Each row of numbers belongs to one of the things below and depends on some of the facts about them. Some rows are named. Which thing is each other row?

How the things are related:
skozes δ 413; ribus δ 113; klape δ 996; graplasim δ 113; dritur δ 113; sebam δ 413; tekes δ 996; dradezom δ 996; koram δ 47
vegrek δ 413; drezo δ 47; nupa δ 413; fugrek δ 413; klonem δ 456; triben δ 113; raplu δ 113; flanok δ 113; brunin δ 113
feku δ 996; vetol δ 456; fofel δ 996; stapel δ 113; nugrustek δ 456; plabrek δ 113; triklik δ 113; gretik δ 47; sagisuk δ 996
trude δ 113; stamike δ 996; ligum δ 113; fetras δ 456; nufum δ 996; fleril δ 413; skerin δ 996; flolostol δ 47; stumal δ 413
stodim δ 113; fezepler δ 996; dreplis δ 456; drodru δ 47; duguski δ 996; daflem δ 113; plebufler δ 996; denobes δ 996; trupu δ 996
koskar δ 113; gizu δ 47; lofur δ 996; brime δ 996; stigu δ 996; stuklor δ 456; befak δ 996; sadis δ 996; goplal δ 413
kova δ 113; gebal δ 47; pinir δ 413; nezas δ 413; stenon δ 456; tastas δ 996; flasor δ 996; vaflo δ 113; bugri δ 413
grebri δ 456; rires δ 996; skasul δ 996; rugro δ 113; getrul δ 47; broskor δ 996; truskama δ 113; bibroklum δ 113; nuflo δ 456
stoklor δ 113; dapak δ 996; mustur δ 996; kadrul δ 413; videklok δ 113; flestover δ 996; buskem δ 996; dife δ 113; drikim δ 413
grezir δ 413; natrul δ 113; doki δ 413; klatun δ 996; kogol δ 996; pludam δ 456; pevar δ 47; tigebus δ 413; relal δ 113
drikle δ 113; kuflel δ 996; malal δ 996; tazur δ 413; selos δ 113; fipla δ 113; stugis δ 413; brulus δ 47; grizim δ 413
panam δ 413; mostu δ 413; trodil δ 456; pilu δ 456; tibre δ 996; digrezo δ 996; zofus δ 456; klubik δ 113; pledak δ 113
didradral δ 996; mipin δ 996; piva δ 996; tustom δ 996; klemus δ 996; vadok δ 996; pilil δ 113; guklas δ 996; griros δ 113
moplan δ 413; sketekun δ 996; sestamul δ 113; repitu δ 113; stegufla δ 113; grofon δ 47; ligo δ 47; bidovu δ 456; negun δ 996
dudros δ 456; bodrol δ 113; luta δ 47; trifu δ 456; stufum δ 113; trakas δ 413; plugel δ 996; trota δ 413; klepu δ 47
brivifel δ 456; siplim δ 996; nepo δ 996; trostek δ 996; seflin δ 996; klirok δ 996; dromil δ 113; skostedok δ 413; dezi δ 996
dedrun δ 456; vusar δ 996; tizi δ 456; gukor δ 456; draban δ 113; skestu δ 996; pirevo δ 113; gruplom δ 113; fletros δ 456
skubibok δ 113; kluvak δ 113; givus δ 113; datoton δ 413; bruskem δ 996; posti δ 413; zekar δ 113; kluklefla δ 113; belotre δ 47
stokeklel δ 456; toplum δ 996; tatri δ 113; trastu δ 996; gubok δ 456; suvi δ 113; dumik δ 996; brestil δ 413; klovok δ 47
griru δ 996; ragol δ 996; skodra δ 456; tolizur δ 996; lebu δ 113; giske δ 456; gaske δ 113; meplu δ 996; tradruk δ 413
plapeskar δ 996; naplor δ 113; bimim δ 456; trona δ 113; gopa δ 996; plitre δ 413; klorer δ 413; grefigro δ 113; tatrir δ 996
guner δ 996; pomufi δ 996; viske δ 456; kazam δ 413; breledru δ 113; zogum δ 456; grepum δ 996; skeris δ 113; nomotram δ 113
gitrotrel δ 113; modroklo δ 996; flalun δ 113; tregin δ 113; kope δ 113; gefor δ 456; zuflurol δ 113; stedru δ 413; pokloklil δ 113
vater δ 113; febil δ 996; klutrako δ 456; kotigras δ 113; kestu δ 456; plilu δ 996; gegul δ 413; skiskis δ 996; plifezir δ 996
kodren δ 47; gilos δ 113; faflus δ 413; skagi δ 996; drusezik δ 996; trobo δ 113; visal δ 113; skozes Ω gaske; klape Ω dumik
graplasim Ω didradral; graplasim Ω gegul; dritur Ω rires; sebam Ω negun; sebam Ω gopa; sebam Ω stedru; sebam Ω stegufla; sebam Ω klubik; tekes Ω dapak
tekes Ω zuflurol; dradezom Ω bimim; dradezom Ω denobes; koram Ω brime; vegrek Ω gaske; nupa Ω brestil; fugrek Ω kadrul; klonem Ω tigebus; triben Ω doki
raplu Ω fletros; raplu Ω dumik; raplu Ω tradruk; raplu Ω meplu; flanok Ω koskar; feku Ω trobo; feku Ω dreplis; vetol Ω malal; fofel Ω sestamul
stapel Ω skiskis; plabrek Ω koram; triklik Ω kodren; triklik Ω didradral; triklik Ω ligum; gretik Ω mustur; gretik Ω zuflurol; sagisuk Ω tazur; trude Ω dradezom
trude Ω givus; trude Ω klubik; stamike Ω brime; stamike Ω plapeskar; stamike Ω brestil; nufum Ω klovok; skerin Ω gruplom; flolostol Ω klovok; stumal Ω griru
stumal Ω tigebus; stumal Ω befak; stodim Ω trota; fezepler Ω gilos; dreplis Ω skiskis; drodru Ω kluvak; duguski Ω daflem; duguski Ω skiskis; plebufler Ω trobo
trupu Ω bimim; koskar Ω stamike; stigu Ω piva; stigu Ω denobes; stuklor Ω griros; befak Ω gitrotrel; befak Ω nugrustek; sadis Ω triklik; sadis Ω rires
goplal Ω nepo; kova Ω grofon; gebal Ω skodra; gebal Ω giske; pinir Ω brime; nezas Ω plugel; nezas Ω fugrek; stenon Ω flanok; stenon Ω bimim
stenon Ω kuflel; tastas Ω guner; tastas Ω datoton; flasor Ω gefor; vaflo Ω kuflel; bugri Ω ligum; grebri Ω daflem; grebri Ω plilu; rires Ω skiskis
skasul Ω dumik; rugro Ω stufum; rugro Ω plapeskar; getrul Ω klorer; getrul Ω gizu; getrul Ω fetras; getrul Ω flanok; broskor Ω gopa; broskor Ω zogum
truskama Ω flolostol; bibroklum Ω dedrun; bibroklum Ω giske; nuflo Ω giske; nuflo Ω grofon; dapak Ω brime; mustur Ω toplum; kadrul Ω brime; videklok Ω piva
videklok Ω pilu; videklok Ω malal; flestover Ω dedrun; flestover Ω giske; buskem Ω plapeskar; dife Ω brime; dife Ω dumik; dife Ω gaske; drikim Ω gilos
grezir Ω brunin; grezir Ω kestu; natrul Ω klovok; natrul Ω befak; doki Ω bugri; doki Ω dumik; klatun Ω gefor; klatun Ω koskar; kogol Ω dumik
pevar Ω ligum; relal Ω kodren; relal Ω skozes; drikle Ω gopa; drikle Ω meplu; kuflel Ω didradral; kuflel Ω gilos; tazur Ω stufum; selos Ω plapeskar
stugis Ω bibroklum; brulus Ω dedrun; grizim Ω fleril; panam Ω zuflurol; panam Ω dezi; mostu Ω repitu; mostu Ω nomotram; trodil Ω flestover; tibre Ω plapeskar
zofus Ω didradral; zofus Ω klepu; zofus Ω flestover; pledak Ω stapel; pledak Ω brime; didradral Ω brime; didradral Ω brestil; didradral Ω kogol; piva Ω didradral
piva Ω gefor; tustom Ω plifezir; tustom Ω gaske; klemus Ω sagisuk; vadok Ω pokloklil; vadok Ω plabrek; pilil Ω fezepler; guklas Ω fleril; guklas Ω mipin
griros Ω grebri; griros Ω tizi; moplan Ω nepo; sketekun Ω ligum; sketekun Ω triben; sestamul Ω plifezir; sestamul Ω buskem; sestamul Ω kestu; repitu Ω pokloklil
repitu Ω fleril; repitu Ω seflin; repitu Ω kogol; repitu Ω klubik; grofon Ω pokloklil; bidovu Ω graplasim; bidovu Ω stedru; dudros Ω klutrako; bodrol Ω pinir
bodrol Ω plapeskar; trifu Ω gilos; trifu Ω zekar; trifu Ω ligum; trakas Ω fipla; trakas Ω pilil; plugel Ω trostek; klepu Ω negun; brivifel Ω draban
brivifel Ω stoklor; siplim Ω pirevo; trostek Ω stamike; seflin Ω giske; klirok Ω tradruk; dromil Ω dapak; dromil Ω fezepler; skostedok Ω gizu; skostedok Ω klatun
dezi Ω rires; dezi Ω giske; vusar Ω piva; vusar Ω bimim; vusar Ω pludam; gukor Ω plifezir; gukor Ω plapeskar; draban Ω stodim; skestu Ω flestover
pirevo Ω gilos; gruplom Ω nepo; gruplom Ω malal; skubibok Ω didradral; skubibok Ω selos; kluvak Ω plifezir; datoton Ω pokloklil; bruskem Ω gubok; bruskem Ω nepo
posti Ω plilu; zekar Ω ribus; zekar Ω rires; zekar Ω trostek; kluklefla Ω plapeskar; kluklefla Ω kogol; kluklefla Ω ragol; belotre Ω dedrun; stokeklel Ω brime
stokeklel Ω drezo; toplum Ω kova; toplum Ω trota; tatri Ω toplum; trastu Ω dudros; trastu Ω digrezo; suvi Ω febil; suvi Ω luta; dumik Ω dedrun
brestil Ω brime; brestil Ω malal; griru Ω flasor; tolizur Ω rires; lebu Ω klape; lebu Ω klirok; lebu Ω rires; lebu Ω tizi; lebu Ω klatun
lebu Ω tradruk; giske Ω brime; gaske Ω dedrun; meplu Ω dedrun; tradruk Ω dreplis; tradruk Ω luta; naplor Ω klepu; bimim Ω vegrek; trona Ω grefigro
plitre Ω plugel; grefigro Ω tradruk; tatrir Ω ragol; guner Ω plifezir; pomufi Ω tatrir; viske Ω ribus; viske Ω lofur; kazam Ω plapeskar; breledru Ω kogol
zogum Ω skostedok; zogum Ω ligo; grepum Ω brime; skeris Ω tolizur; skeris Ω vegrek; nomotram Ω kluklefla; nomotram Ω malal; gitrotrel Ω dapak; flalun Ω modroklo
flalun Ω brestil; tregin Ω plugel; tregin Ω brime; tregin Ω rires; kope Ω klubik; gefor Ω pokloklil; gefor Ω luta; vater Ω plifezir; vater Ω tregin
febil Ω meplu; klutrako Ω kodren; klutrako Ω negun; kotigras Ω dreplis; kotigras Ω gaske; kotigras Ω malal; kestu Ω trobo; kestu Ω brulus; plilu Ω tatri
plilu Ω sebam; skiskis Ω didradral; plifezir Ω kogol; kodren Ω pokloklil; kodren Ω stoklor; faflus Ω drikle; faflus Ω sestamul; skagi Ω negun; skagi Ω gizu
skagi Ω fletros; drusezik Ω lebu; drusezik Ω modroklo; drusezik Ω stamike; trobo Ω klirok; visal Ω tatri; visal Ω kogol

Some rows with their names:
gegul: [ 11  25 -21 -21  53  17 -35 -23 -41  12  -6  29  15  34   9  12  39  17
  -3   7 -28  29  -2 -13 -12 -59  23  21]
befak: [ -6  31 -61  -9  50  21 -33  17 -45   2  26  25  -6   2 -34   5  34  12
  21 -25 -23   0  19 -30 -28 -36  11  23]
trifu: [  8  12 -19  33  38   0 -35  -7 -24  -1   5  10   2  38  -6  15   9  29
  38 -31 -26  18   2 -36 -12 -16  -5  -3]
nupa: [ 14  23 -24 -18  57  27 -35 -18 -34  14  -6  17  18  25  18   9  42  17
   0  -1 -24  24  -3 -10 -18 -55  19  19]
dreplis: [ 20  16 -14  40  33   5 -45 -15 -25  -7  18  12  -1  36  -8  24  13  29
  29 -37 -29   8   3 -38 -14 -22  -9   1]
brulus: [-42  47  -3  20  48  12 -45  -3 -18 -15  16   3  -5   7 -18  22  48  30
  26 -13 -22  49  30  -3  -4 -47  14  10]
dedrun: [  0  22 -15  37  29 -18 -37 -15 -22 -19   5   8  -5  46 -28  13  14  31
  38  -5 -29  28  -2 -35 -20 -38  -8   8]
bibroklum: [  9  24  -9   5  58  14 -50   6 -39  -8   4 -17   2  -5 -45  23  31  52
  19  28 -13   2  14 -34 -15 -54  30   1]
drikle: [ 15  22 -11  -1  62  12 -43   9 -39   4   5  -4   4  -6 -38  28  27  51
  14  14 -11  -1  14 -36  -9 -39  36  -7]
raplu: [ 19  25 -10   1  62   7 -44   9 -37   4   8  -4   4  -7 -39  30  27  50
  15  13 -11  -2  12 -33 -12 -41  37  -6]
mipin: [ -8  34 -60 -13  47  12 -34   8 -51   0  25  37 -10  13 -44   9  32  12
  21 -17 -25   5  20 -33 -25 -41  14  23]
gefor: [ 10   5 -23  39  41   9 -30 -14 -25   0  20   6  -4  47 -15  21  15  34
  30 -20 -38  28   5 -31 -34 -14  -4 -14]
klatun: [ -6  28 -62  -8  52  27 -33  15 -48   4  29  22  -7   6 -36   7  35  13
  20 -24 -28   4  21 -29 -33 -35   9  20]
nuflo: [  7  12 -21  40  34   6 -33 -13 -21 -10  12   6  -2  39 -12  16  17  31
  31 -21 -30  16   2 -35 -24 -20  -6  -6]
stamike: [ -8  33 -72 -17  46  31 -41   3 -42  -3  17  24 -12  -1 -31  -1  38  11
  23 -28 -10   2  20 -33 -35 -42   6   4]
skodra: [  6  17 -18  32  30  -9 -32 -17 -25  -9   8  21  -4  46 -18  19  12  30
  30 -18 -29  19   1 -38 -15 -21  -1  -6]
tekes: [ -6  31 -62  -9  50  23 -34  15 -44   1  26  25  -7   3 -34   6  35  11
  22 -25 -22  -2  19 -30 -29 -36  11  22]
dapak: [ -9  32 -71  -9  48  33 -39   5 -36  -4  27  28  -9   4 -27   0  38   6
  37 -15  -9 -13  16 -28 -33 -37  19  11]
dife: [ 17  26 -15   2  62  11 -48   4 -31   1   8  -3   4  -7 -36  27  28  47
  24  17  -2  -6   9 -32 -15 -42  41 -11]
gizu: [-40  44  -7  10  47  13 -39 -12 -25  -7  19  27  -6  16 -15  32  44  29
  17 -18 -24  44  33  -9   6 -35  26  -4]

Rows to name:
No name comes twice in this set of rows, the named rows included.
[ 13  21 -23  31  34  -9 -34 -13 -18  -5   1  11  -6  31 -14  15  16  33
  20 -41 -20  23   1 -36 -26 -21  -9 -17] : gukor
[ 12  13 -19  36  39   1 -40 -12 -23  -3  11   7  -2  40 -10  18  10  29
  38 -30 -27  22   3 -35 -19 -20  -7  -5] : zofus
[-10  28 -62 -17  56  21 -35  24 -50  10  17  23  -2   5 -29   0  25   9
  36 -31 -20   9  21 -32 -16 -34  10  28] : fezepler
[ 25  27 -12  -1  66   5 -47   6 -37  10  10   1   3  -6 -39  33  25  50
  13   5  -8   3  12 -31 -16 -40  39 -13] : breledru
[ 14  15 -25 -12  61  34 -29 -21 -39  18   5  12  15  33  12  14  45  21
  -7   9 -39  35   0  -7 -33 -51  19  12] : datoton
[ -4  44 -55  -1  51   0 -41  19 -37  -7  28  14  -7   1 -50   2  36  11
  31 -15 -20  12  12 -21 -41 -56   5  38] : dumik
[ -5  31 -60  -7  47  25 -34  16 -45  -2  27  25  -6   1 -34   7  36  12
  18 -28 -22  -6  19 -32 -27 -36   9  23] : plugel
[ 11  29  -7   4  60   2 -47  13 -34  -6   1 -16   3  -8 -48  22  29  51
  21  26 -10   4  10 -33 -14 -53  31   5] : gaske
[ 14  21 -12  -2  62  13 -40  10 -39   6   4  -2   5  -7 -34  28  26  50
  14  12 -10  -6  14 -37  -6 -34  39 -10] : gruplom
[ 17  25 -19 -16  59  14 -51   0 -43   4  -9  -6  -3 -10 -40  24  28  56
   2  -2  -4  14  18 -42 -14 -47  23 -24] : selos
[  7  15 -26  37  33   6 -36 -18 -14 -10  10  13  -3  38  -6  14  15  27
  40 -20 -18   7  -1 -34 -22 -18   1 -14] : stokeklel
[ -6  31 -62 -10  47  26 -34  14 -46  -2  24  24  -7   1 -34   5  36  13
  18 -28 -22  -3  20 -33 -27 -37   8  20] : trostek
[ 22  21 -14   1  67  13 -43   3 -40  10  14  -3   2  -2 -41  33  28  52
  11  13 -16   6  15 -31 -23 -38  39 -16] : repitu

The same things again, as new rows of numbers:
Some things and their rows:
pirevo: [-12  16  26   1  10 -24 -11  25 -12 -14 -21 -10   7  -5   2  20 -19   6
  -3  -6  10 -24   4 -16   4  -9]
lofur: [ 18  -1 -17   7  -8  32 -18  27   1   6  13   3 -27  -7 -19  27  13   6
 -17  15   1  -4  -7   9  30  20]
brunin: [  9  16  32   5  -3 -26   1  22  -8 -25  -9  -8  21   0 -18  20 -15   8
  -6   5   6 -19   5 -13  -1  -4]
naplor: [ -1  17  20   5   7 -25   2  26  -4 -15 -18  -8   8   7   1  19 -13   0
  17  -3  12 -16  13 -20 -11  -4]
goplal: [ 27  -8  -8  23  16  -6  -6 -26   8 -34  -9   2 -28  -7   5 -12 -28 -15
  -5 -29 -27  -9   1  -9 -10  -9]
vadok: [ 14  -2 -18  17  -3  33   0  20  14   2   9  11 -24  -5  -4  17  17   7
   5  19   3  -5   7   1  14  22]
natrul: [-17  24  33   1  13 -31   2   5   0  -1  -4 -14  17 -10   5   3 -11  13
   4  -4  14 -20  10 -17 -13  -1]
mustur: [ 19  -6 -18   1  -9  30  -6  23  12  18  17   7 -24   4 -15  16  15  14
  -7  17   2   5   9   2  21  26]
kluvak: [  7  11  29  15   0 -27   7  24  -5 -33 -18  -1  16   3  -9  17 -14  12
  -1   1  11 -24   0 -15   3  -9]
lebu: [ -4  24  23   9  15 -28   1  21  -1 -23 -19  -7  11  -6  -9  18   7 -11
  16  -4  17 -29   7 -12 -21   4]
moplan: [ 30  -8  -7  23  18  -5  -7 -25   6 -36  -9   3 -24  -8   6 -15 -29 -16
  -3 -31 -28 -10  -1 -10 -10  -8]
belotre: [  5 -17  -5  14  -6  24  -9 -10   1 -26 -18 -40   6   8 -32   5   0 -20
  12  -1  17 -23  57  -1  -4 -17]
skeris: [ -8  19  21  13  12 -26   0  21  -6 -26 -24  -8  14  -6   6  20  -9  -4
  14   0   8 -31  14 -15 -12  -3]
buskem: [ 21  -2  -5  21 -13  30   0  31   4 -11  10  11 -20  -4 -27  17  16  12
 -20  18   6  -8 -20  13  30   9]
visal: [ -1  14  22   5   7 -30   9  26   0 -21 -21  -3   9  13  -2  11  -9   7
  19   0  16 -16   9 -18  -7  -4]
getrul: [-17  -5  -7  10   6  19 -12  -3  -1  -5 -12 -44 -12  18 -20   0  -6 -29
  22 -17  30 -25  30   7  -7 -17]
pludam: [ -2 -11 -36 -48  14  27   8  -7 -30 -10  -3  -9 -16  15  22  32  -4 -24
 -13 -20  -6  -7   3 -10  10   7]
mipin: [ 20  -5 -15  12 -14  33  -5  22   5   4  20   3 -20   5 -11  21   0  17
 -13  21  -2   5   1   5  27  20]
sadis: [ 15  -1 -21  17   0  32 -11  29   5   0  -7  10 -26 -12  -9  25  30  -1
   0  12   4 -13   6   4  13  18]
tazur: [ 35 -12  -1  14   9 -11  -9 -11   6 -33 -12   9 -33   3 -16 -13 -24 -14
 -18 -31 -20  -7 -19  -7   5 -14]

Name these rows:
No name comes twice in this set of rows, the named rows included.
[ -3   7  25 -16  -1 -31  -5  15   0  -8   1 -10  19   9  -8  24 -19  11
  -7   5   6 -12  16 -19   8  17] : zuflurol
[  2   8  21  -3  -6 -25   0  23  -6 -13   4 -11  13  25  -2  34 -36   7
   1   4   4   0   8 -15   6   6] : klubik
[ 39 -14  -9   3   5  -5 -17  -6   5 -19  -2   1 -35  18 -15   2 -32 -19
  -8 -30 -24  12  -2 -12   2  -6] : stedru
[  8 -10 -31 -46  15  25   9  -5 -28 -16 -10  -2  -6   6   1  31  16 -32
 -11 -15   0 -10  10  -6   4  12] : dreplis
[ 23   4 -15  19  -8  35  -9  24   4  -2   8   8 -19 -11 -27  26  23  -4
  -6  18   0  -6   6  10  14  22] : klape
[ 38 -15 -12  13  10  -5 -11 -16  10 -31 -13  10 -28   3  -9  -7 -23 -15
  -4 -24 -27   3   9 -15  -2  -9] : datoton
[ 35  -7 -11   7  13 -11  -9  -8  11 -18 -10   7 -37  11 -12 -14 -15 -21
   9 -34 -16   6   1 -13 -12  -7] : posti
[  7   6  21  -7  -6 -26   0  20  -3 -17   6  -8  20  18  -4  36 -30  13
  -4  11   2  -5  18 -18  11  17] : pokloklil
[ 23  -6 -21  12 -12  31  -3  21  10  -4   9  14 -19  -1  -9  25  12  10
  -3  24   0  -1  14   1  22  27] : seflin
[ 27   6 -11  14 -10  36 -12  21   4   1  15   1 -16 -12 -29  28  22  -3
 -13  20   3  -4  -1  14  12  25] : klirok
[ -9   8  30   8   8 -34   9  25   1 -33 -18   3  11   2  -2  10  -5   5
   5   0  19 -35  -8 -12   2  -5] : bodrol
[ 27 -12  -6   8 -22  30  -9  31   2 -11  31  11 -17  10 -31  33  -1  15
 -39  21  -3  -6 -25  17  52  23] : plapeskar
[  9  -7 -20  12  -1  29  -5  21  11  -5   7  13 -22  -8  -9  22  28   3
  -3  19   7 -19  -2   8  25  29] : grepum

Now the same things, written a new way:
Named rows:
buskem: [  2  10 -46 -24  27 -14 -36  11  10   7  18 -15   4  -2 -21  -4  -7  27
 -21   2  -6  36 -20 -50  -2   7]
lebu: [ 12 -17  51   6 -54  29  16  32   5 -12  17   5 -28   1   2  36  -5  42
  11 -31  12 -22   0  22  15 -17]
sketekun: [  3 -13 -60 -27  23 -38 -23 -13  26  11  20   5  13 -14  -9  21   2   8
  -9   1 -13  40 -11 -13  20   6]
skozes: [-34  18  -1  27   9  10  -9 -49  -4  25 -15  -1 -21 -27  12 -19 -30 -59
  24  29  -5  12 -21  51 -32   3]
pludam: [-30   7  26  -2  29   8  16 -67 -28 -23 -11  36  33  -2  12 -44  13 -19
 -17  11 -11 -32  62 -20  12  -4]
drikle: [ -3 -13  35  26 -38  26  23  56   6 -28  13  -5 -32  10 -11  24  -2  21
   8 -28  16 -15  18   9   4 -23]
kuflel: [ 21  -2 -49 -31  29 -43 -27 -30  12  15  15  10  14   6 -18  18  11  17
  -2   8  -7  33  -2 -25   1   3]
vaflo: [ 32 -16  31  22 -33  19  22  12  12 -31  17  15 -21  14  -7  16  22  27
  22 -26  11 -15   8  21   4 -27]
vetol: [-32   6  24 -16  12  21  21 -59 -17 -32  -3  39  34 -12  29 -61   3 -11
 -23   6 -18 -30  39 -19  12   2]
broskor: [  3  -6 -42 -45  26 -24 -15  25  15  20  10   7   7 -21  -8  26 -17  12
 -14  -5  -2  40   4 -31  -4  19]
drezo: [ 25 -16  21  -1   4 -19 -15   3  -8 -23 -42 -54  24  38   3 -32  -9 -32
  21  13  -6 -33 -20  -7  22  54]
dromil: [ 31 -16  19  28 -41  20  24  41   4 -25  14  11 -20   7   5  17  31  27
  10 -33  14 -17 -16  32  14 -28]
ribus: [ 25  -4  38  42 -26  12  13  24  -5 -12   5  -4 -20  22 -18  27  31  43
  14 -15  20 -22   0  18  10 -34]
pilu: [-30  10  29  -7  20  12   8 -62 -27 -24 -13  34  37  -1  16 -51  12 -16
 -21  15 -12 -35  50 -25   5  -5]
zuflurol: [ 16   1  22  44 -43  14  23  47 -11  -4  -1 -12 -15  31 -10  29  37  27
   4  -3  24 -28   1  15  -1 -30]
givus: [ 25  -3  30  34 -32  14  28  34  -2 -26   2   4 -23  30 -19  21  23  19
  19 -18  19 -18  26   4 -15 -29]
trupu: [ 17  -9 -52 -45  12 -30 -24 -24  15   7  17  15  11   0  -9  18  -2   1
  -4  -5  -9  35   0 -26 -10   9]
stufum: [ 22   4  32  40 -21  29  13  49  -7 -33   2 -11 -33  25 -26   1  23  40
   6 -18  19 -19  -5  -4  -6 -39]
bidovu: [-21   3  26 -14  41  16  32 -32  -6 -19  -1  36  38 -33  20 -47   1 -11
 -20   7 -14 -28  48  -9  24  11]
nepo: [  3  10 -55 -30  13 -31 -36 -15 -13  16  -2  -3   5  27 -14  17  13   4
 -18  11   0  28   0 -51 -24  -6]

Rows to name:
No name comes twice in this set of rows, the named rows included.
[ 15  -4  24  44 -32   9  28  40   1 -17   1  -6 -21  32 -16  29  29  17
  12  -9  19 -22  25  10  -7 -31] : stoklor
[ 14   0  28  36 -36  28  21  46   8 -40  14  -8 -30  18 -16   5  12  26
  10 -24  12 -13   3   5   5 -32] : kluvak
[ 19   2  47  33 -26  11  23  45  -7  -3  -3  -3 -25  22 -19  30  19  41
  10 -11  21 -24  15  10  -3 -27] : daflem
[-23   0  -7  14   5  23  -1  -9 -25  31 -27  18 -19 -42  33 -22 -23 -60
   8  -4   0  16 -45  62 -30  12] : stumal
[ 22   7  36  38 -29  14  31  45   1 -16  -1  -4 -29  42 -26  24  19  17
  14  -3  22 -21  37  -1 -23 -29] : klubik
[ 30  -7  41   6 -50  30  24  25   9 -26  16   8 -24  13   3  10  10  44
  15 -29  12 -25  -9  18   1 -19] : flalun
[-29   6  39   3  49   6  11 -41 -32 -16 -18  37  37 -18   5 -39   7  -4
 -23   7  -8 -28  61 -17  21   1] : fetras
[  5   0 -28 -48  12 -29 -32  -4   0  30   4   4  11  -1 -10  30 -11  29
 -12   6   0  27  -1 -35  -2  12] : klatun
[-39  10  27  22   3  18 -28 -45 -25  39 -24  -1 -23 -26   9   3 -41 -41
  20  20   0   9 -22  42 -29   6] : tradruk
[  4   9 -40 -19  39 -45 -22  10   3  32  -2 -10  10   9 -30  36   4  14
 -11  20   4  33  26 -46 -12   6] : negun
[-39  -3  39  -5  43  14  18 -24 -23 -14 -12  37  30 -29  15 -37  -8  -5
 -29   1 -10 -28  61 -15  25   8] : zogum
[ 12 -10 -58 -27  33 -38 -25 -11  14  11  14   9  14  -7  -9  15  11   4
  -9  -3  -7  38 -12 -19  13   5] : siplim
[-28   3 -45 -21  11 -28 -36  -3   2  21  13 -19   7   7 -17  37  -9   2
 -20  12  -7  32  10 -43   1   1] : meplu
[ 17   8 -29 -43  17 -25 -33 -14   5  23  14  -3  11   4 -11   8   2  43
 -13  13  -7  25 -29 -35  -2  14] : stamike

